Below are the code and all the weights of a small trained network. Each question names an input and a target symbol and asks about switching units off, where a switched-off unit gives its printed mean instead of its output.

import numpy as np


def w(rows, s, z=0):
    codes = np.array(rows[::2]) - 128.0
    scale = np.full(codes.shape[1], s)
    scale[-1] = z or s
    return codes * scale


def f(y):
    return y / 2 * (1 + np.tanh(0.7978845608 * (y + 0.044715 * y**3)))


def softmax(a):
    e = np.exp(a - a.max(-1, keepdims=True))
    return e / e.sum(-1, keepdims=True)


def log_softmax(a):
    a = a - a.max(-1, keepdims=True)
    return a - np.log(np.exp(a).sum(-1, keepdims=True))


def net(x, mask):
    ids = ['ΛΣΨβγδεμξτ'.index(c) for c in x.split()]
    T = len(ids)
    res = E[ids] + P[:T]
    u = 0
    for l in range(2):
        r = res
        for j in range(2):
            rows = slice(4 * j, 4 * j + 4)
            q, k, v = (r @ M[l][rows].T for M in (Q, K, V))
            z = softmax(np.where(np.tri(T) > 0, q @ k.T / 4**0.5, -1e9)) @ v
            o = O[l][rows]
            res = res + np.where(mask[u + j], z, o[:, -1]) @ o[:, :-1]
        u += 2
        y = f(res @ A[l][:, :-1].T + A[l][:, -1])
        res = res + np.where(mask[u : u + 12], y, B[l][:, -1]) @ B[l][:, :-1]
        u += 12
    return log_softmax(res[-1] @ U[:, :-1].T + U[:, -1])


Q, K, V, O, A, B = {}, {}, {}, {}, {}, {}
E = w([
[76,116,43,116,150,163,86],'Λ',
[101,110,77,103,160,152,64],'Σ',
[153,127,223,48,47,30,190],'Ψ',
[91,90,72,82,179,169,102],'β',
[119,99,180,88,185,163,83],'γ',
[89,40,105,189,147,80,143],'δ',
[82,78,127,159,168,153,211],'ε',
[128,83,185,205,159,82,157],'μ',
[103,155,191,193,141,156,153],'ξ',
[8,165,173,222,142,132,98],'τ',
],0.018)
P = w([
[168,220,66,97,240,63,120],'0',
[146,205,82,93,232,80,133],'1',
[138,182,104,99,205,84,123],'2',
[131,164,119,105,183,94,122],'3',
[126,147,132,113,162,109,121],'4',
[123,129,140,122,141,116,120],'5',
[121,108,152,132,124,123,120],'6',
[116,93,164,139,106,133,121],'7',
[110,78,173,142,88,145,119],'8',
[108,62,182,153,72,149,121],'9',
[106,48,192,158,56,159,122],'10',
[102,33,203,164,39,163,123],'11',
[104,17,210,166,28,166,124],'12',
[103,2,217,177,11,174,127],'13',
],0.014)
Q[0] = w([
[110,109,123,112,82,90,119],'L0H1',
[107,141,76,133,65,181,151],'L0H1',
[29,107,117,191,154,173,123],'L0H1',
[167,104,146,120,182,138,103],'L0H1',
[32,45,45,155,178,224,8],'L0H2',
[254,159,39,111,74,224,156],'L0H2',
[78,172,64,77,31,61,159],'L0H2',
[211,186,4,123,189,190,73],'L0H2',
],0.0094)
K[0] = w([
[135,145,127,109,135,137,123],'L0H1',
[138,157,124,115,111,119,123],'L0H1',
[115,129,131,102,57,112,148],'L0H1',
[141,119,119,156,119,157,122],'L0H1',
[99,61,182,138,71,173,109],'L0H2',
[164,115,57,166,252,159,53],'L0H2',
[162,164,127,120,205,144,123],'L0H2',
[142,98,126,197,208,176,101],'L0H2',
],0.017)
V[0] = w([
[143,75,180,60,126,89,91],'L0H1',
[148,132,128,130,123,132,77],'L0H1',
[153,67,138,125,111,203,83],'L0H1',
[94,106,92,62,107,111,129],'L0H1',
[105,3,215,173,145,135,140],'L0H2',
[146,171,92,206,100,76,119],'L0H2',
[134,74,107,48,102,110,43],'L0H2',
[157,102,240,142,196,156,148],'L0H2',
],0.0071)
O[0] = w([
[130,69,172,131,183,161,128,166],'L0H1',
[161,116,130,130,134,98,101,133],'L0H1',
[126,83,197,161,96,163,45,120],'L0H1',
[186,104,146,165,153,156,162,130],'L0H1',
[135,127,188,86,254,147,159,254],'L0H2',
[46,128,141,103,98,91,104,75],'L0H2',
[253,69,126,164,135,148,87,130],'L0H2',
[145,172,120,163,205,119,221,232],'L0H2',
],0.0065,0.0081)
A[0] = w([
[118,155,99,130,43,151,92,4],'L0N1',
[124,123,152,109,130,118,148,91],'L0N2',
[111,109,107,140,71,122,154,183],'L0N3',
[136,154,143,63,133,163,116,76],'L0N4',
[149,111,121,160,91,127,150,117],'L0N5',
[168,143,144,139,170,104,131,53],'L0N6',
[124,114,156,159,2,100,83,145],'L0N7',
[144,108,124,173,58,110,81,104],'L0N8',
[148,108,131,179,123,107,136,77],'L0N9',
[154,151,109,91,90,121,134,80],'L0N10',
[121,106,108,123,130,158,141,73],'L0N11',
[128,156,99,151,128,158,100,155],'L0N12',
],0.015,0.011)
B[0] = w([
[113,247,157,81,113,179,98,127],'L0N1',
[133,142,109,136,81,142,115,189],'L0N2',
[147,110,153,118,157,158,116,130],'L0N3',
[88,98,97,117,121,98,114,191],'L0N4',
[112,154,106,137,145,131,130,107],'L0N5',
[117,115,138,124,117,107,117,252],'L0N6',
[116,125,138,100,182,158,154,144],'L0N7',
[163,146,113,153,66,66,104,134],'L0N8',
[100,142,125,108,108,138,139,114],'L0N9',
[118,104,170,119,121,152,138,122],'L0N10',
[149,138,102,140,126,137,123,130],'L0N11',
[148,125,139,122,184,103,122,182],'L0N12',
],0.016,0.0033)
Q[1] = w([
[105,104,119,95,219,158,209],'L1H1',
[128,170,164,85,168,115,188],'L1H1',
[132,142,61,150,86,168,100],'L1H1',
[51,207,113,123,66,125,140],'L1H1',
[79,135,128,166,166,123,162],'L1H2',
[160,103,160,99,253,197,167],'L1H2',
[221,78,113,136,111,124,119],'L1H2',
[100,90,171,84,181,104,115],'L1H2',
],0.02)
K[1] = w([
[135,103,254,82,52,145,153],'L1H1',
[106,177,232,177,135,75,206],'L1H1',
[94,114,60,140,192,109,52],'L1H1',
[121,194,88,210,188,89,45],'L1H1',
[73,154,180,154,150,204,139],'L1H2',
[116,75,175,204,115,169,125],'L1H2',
[185,55,106,47,120,135,141],'L1H2',
[102,103,143,190,102,148,192],'L1H2',
],0.015)
V[1] = w([
[127,58,81,128,146,153,148],'L1H1',
[125,129,66,100,160,251,178],'L1H1',
[63,170,143,151,213,102,106],'L1H1',
[113,90,159,129,137,115,187],'L1H1',
[154,155,188,151,114,69,132],'L1H2',
[45,95,125,153,165,105,24],'L1H2',
[163,144,149,55,150,191,65],'L1H2',
[160,246,143,172,137,175,80],'L1H2',
],0.012)
O[1] = w([
[73,112,140,67,181,64,106,123],'L1H1',
[34,117,168,159,206,21,136,110],'L1H1',
[142,111,215,98,188,140,159,253],'L1H1',
[119,182,76,101,201,153,164,220],'L1H1',
[123,121,173,137,85,220,194,148],'L1H2',
[15,209,87,5,60,79,60,196],'L1H2',
[138,240,182,197,136,109,50,116],'L1H2',
[3,129,166,254,178,197,124,101],'L1H2',
],0.0085,0.015)
A[1] = w([
[83,130,220,91,138,146,88,207],'L1N1',
[97,99,88,170,102,25,74,43],'L1N2',
[79,60,104,92,191,137,94,71],'L1N3',
[157,79,150,123,60,161,2,27],'L1N4',
[207,45,112,169,117,152,118,83],'L1N5',
[149,77,93,77,140,49,160,82],'L1N6',
[66,83,173,137,176,58,113,1],'L1N7',
[132,155,29,166,75,112,120,89],'L1N8',
[114,154,124,73,116,37,125,30],'L1N9',
[162,109,144,107,27,109,148,117],'L1N10',
[143,23,124,161,162,60,127,34],'L1N11',
[177,107,69,66,84,104,100,41],'L1N12',
],0.0095,0.0062)
B[1] = w([
[132,114,72,160,112,68,132,251],'L1N1',
[83,115,113,139,87,247,140,134],'L1N2',
[128,155,164,176,89,83,180,214],'L1N3',
[44,58,163,67,177,129,142,138],'L1N4',
[60,193,150,100,127,122,121,145],'L1N5',
[132,167,195,117,89,136,78,180],'L1N6',
[144,170,91,74,144,228,112,188],'L1N7',
[180,171,166,152,136,185,193,137],'L1N8',
[163,69,128,199,117,148,122,172],'L1N9',
[122,149,66,165,190,96,142,137],'L1N10',
[76,197,182,171,136,177,114,147],'L1N11',
[110,92,146,187,92,148,106,156],'L1N12',
],0.011,0.024)
U = w([
[124,179,91,184,168,73,112,53],'Λ',
[93,91,92,65,213,151,61,138],'Σ',
[222,243,20,166,103,136,178,124],'Ψ',
[161,200,40,168,140,174,84,147],'β',
[203,189,46,128,254,13,75,247],'γ',
[168,152,142,174,96,62,129,117],'δ',
[130,242,152,116,183,88,124,3],'ε',
[193,147,85,16,154,149,157,131],'μ',
[148,76,99,228,226,100,189,136],'ξ',
[59,207,44,105,122,27,171,116],'τ',
],0.0045,0.0075)

Each question gives the input, a string of symbols that net reads in full, and the target symbol t.
The units are the heads (4 rows each of Q, K, V and O) and the neurons (one row each of A and B). Each row of codes is followed by its name. A weight is (code - 128) times the scale printed after its matrix; where a second scale follows, it is the last column's (O, A, B and U).
mask holds one flag per unit, layer by layer, with each layer's heads first. A switched-off unit (its flag False) gives its mean, the last column of its rows in O or B, instead of its output. The means were averaged over made-up inputs and are rounded, as every weight is.
A unit's drop is (log p(t) with every unit on - log p(t) with that unit switched off) / (log p(t) with every unit on - log p(t) with every unit switched off).
top k neurons: the k neurons with the biggest drops, biggest first
top k neurons in layer l: the k neurons of layer l with the biggest drops, biggest first
heads that matter: for each layer, one digit per head in row order, 1 if its drop is at least 0.15 and else 0, layers parted by /
input γ Σ γ Σ ε, target ε: top 2 neurons -> (L1N11; L1N6)
input Σ δ γ Λ, target δ: top 2 neurons -> (L0N12; L1N6)
input ξ τ Σ ε δ γ, target ε: heads that matter -> 01 / 11
input δ δ γ Σ γ δ μ β Σ Σ, target β: top neuron -> (L1N2)
input τ Ψ γ γ γ τ μ Σ, target Ψ: heads that matter -> 10 / 10
input ε Σ β γ γ γ β τ Σ γ γ δ, target δ: heads that matter -> 10 / 01
input γ γ Σ τ γ Σ, target τ: heads that matter -> 00 / 01
input Λ ε Σ β, target ε: top 2 neurons -> (L0N12; L1N11)
input τ Σ γ β Σ γ Σ ε γ γ γ Σ Σ, target γ: heads that matter -> 01 / 01
input γ γ μ γ γ β, target γ: heads that matter -> 11 / 01
input μ γ γ γ Λ, target γ: heads that matter -> 00 / 01
input γ δ β Σ Σ β γ τ δ ξ, target τ: heads that matter -> 01 / 01
input γ γ Σ ε γ, target ε: heads that matter -> 00 / 11
input ε τ Σ Λ γ Σ ε τ Σ, target τ: top 2 neurons in layer 1 -> (L1N3; L1N1)
input β γ τ Λ, target τ: heads that matter -> 01 / 01
input γ γ ξ β γ Λ Σ δ Σ Σ δ, target δ: heads that matter -> 00 / 01
input ξ Σ γ γ Ψ β Σ Σ γ γ γ ε Λ, target Ψ: heads that matter -> 00 / 10
input Σ γ ξ Σ τ Σ γ, target τ: top 2 neurons -> (L1N3; L1N1)
input γ γ γ γ γ γ δ ε β γ β γ μ Σ, target μ: heads that matter -> 01 / 11
input Λ ε Λ γ β τ Σ γ γ γ γ τ β δ, target τ: top 3 neurons -> (L0N9; L1N3; L1N1)
input Ψ γ β γ τ γ ξ ξ γ β γ, target Σ: top 4 neurons -> (L1N4; L0N10; L1N3; L1N1)
input β Ψ τ Σ γ γ Σ γ Σ γ ε, target Ψ: heads that matter -> 10 / 10
input γ τ ε Σ δ γ γ β γ δ γ Σ, target δ: top 2 neurons -> (L1N6; L1N12)
input Σ Σ β Σ μ γ, target μ: top neuron -> (L0N6)
input Σ γ δ γ β ε Λ, target ε: top 3 neurons -> (L1N11; L1N6; L1N3)
input ε γ Σ Λ β, target β: top neuron -> (L1N2)
input ξ γ μ, target ξ: top neuron in layer 0 -> (L0N6)
input δ γ Λ γ δ μ γ γ ξ, target ξ: top 2 neurons -> (L0N4; L1N6)
